Here is a tiny trained network, its code and every weight. The questions are about switching its units off for an input and a class, where a switched-off unit gives its printed mean instead of its output.

import numpy as np


def w(rows, s, z=0):
    codes = np.array(rows[::2]) - 128.0
    scale = np.full(codes.shape[1], s)
    scale[-1] = z or s
    return codes * scale


def f(y):
    return y / 2 * (1 + np.tanh(0.7978845608 * (y + 0.044715 * y**3)))


def log_softmax(a):
    a = a - a.max(-1, keepdims=True)
    return a - np.log(np.exp(a).sum(-1, keepdims=True))


def net(x, mask):
    res = np.array(x, float).reshape(1, 8) / 4 @ E
    y = f(res @ A[0][:, :-1].T + A[0][:, -1])
    res = res + np.where(mask, y, B[0][:, -1]) @ B[0][:, :-1]
    return log_softmax(res[-1] @ U[:, :-1].T + U[:, -1])


A, B = {}, {}
E = w([
[123,128,121,129,131,126],'x0',
[135,132,139,126,132,124],'x1',
[105,82,157,215,49,10],'x2',
[136,132,146,129,130,131],'x3',
[142,162,96,237,226,183],'x4',
[221,16,80,118,194,107],'x5',
[134,129,134,128,127,130],'x6',
[126,129,116,129,127,122],'x7',
],0.012)
A[0] = w([
[132,130,153,253,159,92,20],'n0',
[96,160,113,116,145,121,128],'n1',
[80,162,145,118,87,128,253],'n2',
[79,200,153,147,150,163,177],'n3',
[128,164,114,148,170,163,132],'n4',
[148,82,109,136,178,156,192],'n5',
[145,155,138,26,154,128,156],'n6',
[130,54,154,139,88,100,152],'n7',
[131,126,117,218,155,136,65],'n8',
[97,123,119,169,106,113,89],'n9',
],0.016,0.0067)
B[0] = w([
[87,144,67,2,97,206,232],'n0',
[141,118,110,161,100,142,154],'n1',
[62,189,151,148,13,175,241],'n2',
[231,130,26,217,46,76,241],'n3',
[216,84,33,244,145,93,212],'n4',
[128,90,181,114,199,98,242],'n5',
[97,120,89,62,127,236,221],'n6',
[187,114,103,108,69,10,248],'n7',
[90,150,111,84,187,184,210],'n8',
[83,151,163,125,95,160,175],'n9',
],0.0088,0.014)
U = w([
[67,204,122,148,68,253,214],'0',
[196,119,83,203,70,52,143],'1',
[93,99,145,3,184,149,238],'2',
[158,93,155,180,255,145,25],'3',
[39,185,212,183,29,76,2],'4',
],0.0096,0.0092)

Each question gives the input, the list of numbers given to net, and the class t.
The units are the neurons (one row each of A and B). Each row of codes is followed by its name. A weight is (code - 128) times the scale printed after its matrix; where a second scale follows, it is the last column's (A, B and U).
mask holds one flag per neuron, in row order. A switched-off neuron (its flag False) gives its mean, the last column of its row in B, instead of its output. The means were averaged over made-up inputs and are rounded, as every weight is.
A unit's drop is (log p(t) with every unit on - log p(t) with that unit switched off) / (log p(t) with every unit on - log p(t) with every unit switched off).
The circuit of an input: a set's keep is (log p(t) with only the set's units on - log p(t) with every unit switched off) / (log p(t) with every unit on - log p(t) with every unit switched off). Starting from all 10 units, units are removed one at a time, each time the one whose removal leaves the highest keep (on an exact tie, the one counted first), for as long as the keep stays at least 0.8.
circuit, biggest first: the units of the circuit, biggest drop first
most important unit: the unit with the biggest drop
k most important neurons: the k neurons with the biggest drops, biggest first
drop when u is switched off: that unit's drop, to one decimal
input [2,7,-8,-6,3,-3,3,-2], class 1: most important unit	n3
input [-2,-3,0,-4,-8,8,-8,-2], class 2: 2 most important neurons	(n3, n6)
input [-1,-8,-7,-2,1,7,8,-1], class 3: 2 most important neurons	(n0, n4)
input [-8,4,6,6,1,-1,8,7], class 0: 2 most important neurons	(n0, n5)
input [6,-3,-1,-5,0,8,0,-3], class 2: 2 most important neurons	(n4, n3)
input [6,-5,1,-7,-6,-7,7,-2], class 4: 2 most important neurons	(n0, n8)
input [-6,-5,-4,7,4,0,-1,-8], class 1: 2 most important neurons	(n3, n4)
input [-4,-1,1,2,-2,-6,-6,-6], class 4: 2 most important neurons	(n0, n6)
input [7,3,1,8,8,3,-7,3], class 2: 2 most important neurons	(n0, n8)
input [-7,1,-1,-7,-7,5,3,6], class 2: 3 most important neurons	(n3, n6, n4)
input [-6,7,7,7,5,0,-1,4], class 0: 2 most important neurons	(n5, n9)
input [3,-8,6,4,2,7,-1,2], class 2: 2 most important neurons	(n0, n3)
input [6,-7,0,-1,8,5,-3,1], class 3: 2 most important neurons	(n4, n6)
input [6,3,-1,-8,8,-2,-4,6], class 1: circuit, biggest first	(n4)
input [1,1,-3,-7,0,3,-3,-4], class 2: 3 most important neurons	(n3, n4, n6)
input [4,-5,-1,-8,5,-7,5,-4], class 1: 2 most important neurons	(n3, n4)
input [6,0,-2,-6,2,7,6,-5], class 3: drop when n0 is switched off	0.2
input [8,-3,-2,8,7,-7,1,-7], class 1: drop when n4 is switched off	0.1
input [-8,5,-4,4,5,-2,-1,-8], class 1: drop when n3 is switched off	0.2
input [3,8,8,-7,7,-1,-6,1], class 0: drop when n1 is switched off	0.0
input [1,6,3,3,8,-1,-2,4], class 0: circuit, biggest first	(n0)
